Here is a tiny trained network, its code and every weight. The questions are about switching its units off for an input and a target symbol, where a switched-off unit gives its printed mean instead of its output.

import numpy as np


def w(rows, s, z=0):
    codes = np.array(rows[::2]) - 128.0
    scale = np.full(codes.shape[1], s)
    scale[-1] = z or s
    return codes * scale


def norm(h):
    return h / np.sqrt((h * h).mean(-1, keepdims=True) + 1e-5)


def f(y):
    return np.maximum(y, 0)


def softmax(a):
    e = np.exp(a - a.max(-1, keepdims=True))
    return e / e.sum(-1, keepdims=True)


def log_softmax(a):
    a = a - a.max(-1, keepdims=True)
    return a - np.log(np.exp(a).sum(-1, keepdims=True))


def net(x, mask):
    ids = ['ΔΛΣΦαβεζηθξτψ'.index(c) for c in x.split()]
    T = len(ids)
    res = E[ids] + P[:T]
    r = norm(res)
    for j in range(2):
        rows = slice(3 * j, 3 * j + 3)
        q, k, v = (r @ M[0][rows].T for M in (Q, K, V))
        z = softmax(np.where(np.tri(T) > 0, q @ k.T / 3**0.5, -1e9)) @ v
        o = O[0][rows]
        res = res + np.where(mask[j], z, o[:, -1]) @ o[:, :-1]
    y = f(norm(res) @ A[0][:, :-1].T + A[0][:, -1])
    res = res + np.where(mask[2:14], y, B[0][:, -1]) @ B[0][:, :-1]
    return log_softmax(norm(res)[-1] @ U[:, :-1].T + U[:, -1])


Q, K, V, O, A, B = {}, {}, {}, {}, {}, {}
E = w([
[112,108,58,117],'Δ',
[134,76,184,170],'Λ',
[120,80,82,38],'Σ',
[96,73,77,89],'Φ',
[80,75,141,46],'α',
[254,97,76,35],'β',
[129,80,99,88],'ε',
[117,10,165,119],'ζ',
[131,122,131,121],'η',
[219,32,82,159],'θ',
[68,64,124,101],'ξ',
[68,62,93,112],'τ',
[104,40,106,189],'ψ',
],0.012)
P = w([
[156,204,163,144],'0',
[35,43,13,142],'1',
[234,130,156,95],'2',
[18,46,29,139],'3',
[230,133,153,95],'4',
[1,37,29,144],'5',
],0.014)
Q[0] = w([
[108,166,150,46],'head 0',
[74,97,95,105],'head 0',
[54,155,145,107],'head 0',
[119,78,39,112],'head 1',
[223,142,254,141],'head 1',
[155,195,184,153],'head 1',
],0.014)
K[0] = w([
[141,60,246,38],'head 0',
[116,225,105,108],'head 0',
[139,132,190,145],'head 0',
[153,193,178,110],'head 1',
[188,25,92,77],'head 1',
[104,35,87,99],'head 1',
],0.014)
V[0] = w([
[126,107,33,211],'head 0',
[135,133,198,78],'head 0',
[113,155,106,149],'head 0',
[229,63,169,191],'head 1',
[107,221,174,244],'head 1',
[173,104,77,93],'head 1',
],0.011)
O[0] = w([
[12,150,167,126,89],'head 0',
[123,52,101,106,146],'head 0',
[100,138,161,115,106],'head 0',
[57,165,154,40,171],'head 1',
[130,164,52,116,2],'head 1',
[152,111,183,61,236],'head 1',
],0.012,0.0049)
A[0] = w([
[185,139,106,194,92],'neuron 0',
[137,96,168,205,98],'neuron 1',
[121,124,107,219,6],'neuron 2',
[155,122,223,107,152],'neuron 3',
[140,99,147,64,158],'neuron 4',
[170,65,131,129,194],'neuron 5',
[105,64,116,187,75],'neuron 6',
[192,222,176,158,231],'neuron 7',
[84,120,162,50,171],'neuron 8',
[88,176,45,153,2],'neuron 9',
[160,104,129,116,146],'neuron 10',
[91,9,64,134,128],'neuron 11',
],0.015,0.0044)
B[0] = w([
[40,62,108,126,154],'neuron 0',
[210,107,105,194,141],'neuron 1',
[98,70,74,113,143],'neuron 2',
[140,166,10,138,213],'neuron 3',
[120,116,165,165,226],'neuron 4',
[48,143,141,131,219],'neuron 5',
[172,101,120,23,164],'neuron 6',
[104,213,141,68,161],'neuron 7',
[140,92,117,187,231],'neuron 8',
[169,145,203,220,152],'neuron 9',
[104,127,126,88,175],'neuron 10',
[165,207,181,130,249],'neuron 11',
],0.013,0.012)
U = w([
[203,183,173,188,171],'Δ',
[91,198,92,142,138],'Λ',
[240,76,188,95,73],'Σ',
[180,66,97,83,147],'Φ',
[132,99,106,107,135],'α',
[101,105,237,138,186],'β',
[186,200,139,22,137],'ε',
[35,169,129,144,93],'ζ',
[155,174,124,144,133],'η',
[6,122,100,6,3],'θ',
[130,126,96,151,176],'ξ',
[84,104,66,139,172],'τ',
[75,188,114,118,101],'ψ',
],0.012,0.0051)

Each question gives the input, a string of symbols that net reads in full, and the target symbol t.
The units are the heads (3 rows each of Q, K, V and O) and the neurons (one row each of A and B). Each row of codes is followed by its name. A weight is (code - 128) times the scale printed after its matrix; where a second scale follows, it is the last column's (O, A, B and U).
mask holds one flag per unit, heads first, then neurons. A switched-off unit (its flag False) gives its mean, the last column of its rows in O or B, instead of its output. The means were averaged over made-up inputs and are rounded, as every weight is.
A unit's drop is (log p(t) with every unit on - log p(t) with that unit switched off) / (log p(t) with every unit on - log p(t) with every unit switched off).
The circuit of an input: a set's keep is (log p(t) with only the set's units on - log p(t) with every unit switched off) / (log p(t) with every unit on - log p(t) with every unit switched off). Starting from the 12 units with the biggest drops (on a tie, the unit counted first), units are removed one at a time, each time the one whose removal leaves the highest keep (on an exact tie, the one counted first), for as long as the keep stays at least 0.8.
units of the circuit, in order: the units of the circuit, biggest drop first
most important unit: the unit with the biggest drop
k most important neurons: the k neurons with the biggest drops, biggest first
which heads matter: for each layer, one digit per head in row order, 1 if its drop is at least 0.15 and else 0, layers parted by /
drop when u is switched off: that unit's drop, to one decimal
input Φ β β β θ Σ, target Φ: units of the circuit, in order -> [head 1; neuron 6]
input ε β β Δ ε ε, target ε: units of the circuit, in order -> [neuron 11; neuron 6]
input β Δ α β β β, target β: which heads matter -> 00
input ε θ Λ ε η Λ, target ε: which heads matter -> 01
input β Σ θ ψ, target β: 2 most important neurons -> [neuron 11; neuron 3]
input ξ ψ β ε Σ, target Φ: most important unit -> neuron 11
input Δ β β ε ε Φ, target Δ: 2 most important neurons -> [neuron 9; neuron 11]
input ζ β ψ β, target ζ: which heads matter -> 11
input ε β ε, target θ: which heads matter -> 11
input ζ ζ Φ β, target ζ: 2 most important neurons -> [neuron 3; neuron 9]
input β Δ β ε Φ α, target β: which heads matter -> 00
input β Φ Φ, target τ: 4 most important neurons -> [neuron 11; neuron 3; neuron 8; neuron 6]
input Δ τ Δ β β τ, target Δ: 4 most important neurons -> [neuron 9; neuron 11; neuron 5; neuron 3]
input β Δ ε β τ Φ, target β: most important unit -> neuron 3
input Σ ε η β, target Σ: 3 most important neurons -> [neuron 11; neuron 3; neuron 7]
input Φ β Φ Δ, target Φ: 2 most important neurons -> [neuron 6; neuron 3]
input β θ Δ ε ζ Δ, target β: drop when head 1 is switched off -> 0.3
input Δ β Φ Σ, target Δ: drop when neuron 5 is switched off -> 0.1
input β Δ ξ β ξ Δ, target β: drop when neuron 3 is switched off -> 0.7
input β Σ β Σ, target β: most important neuron -> [neuron 3]
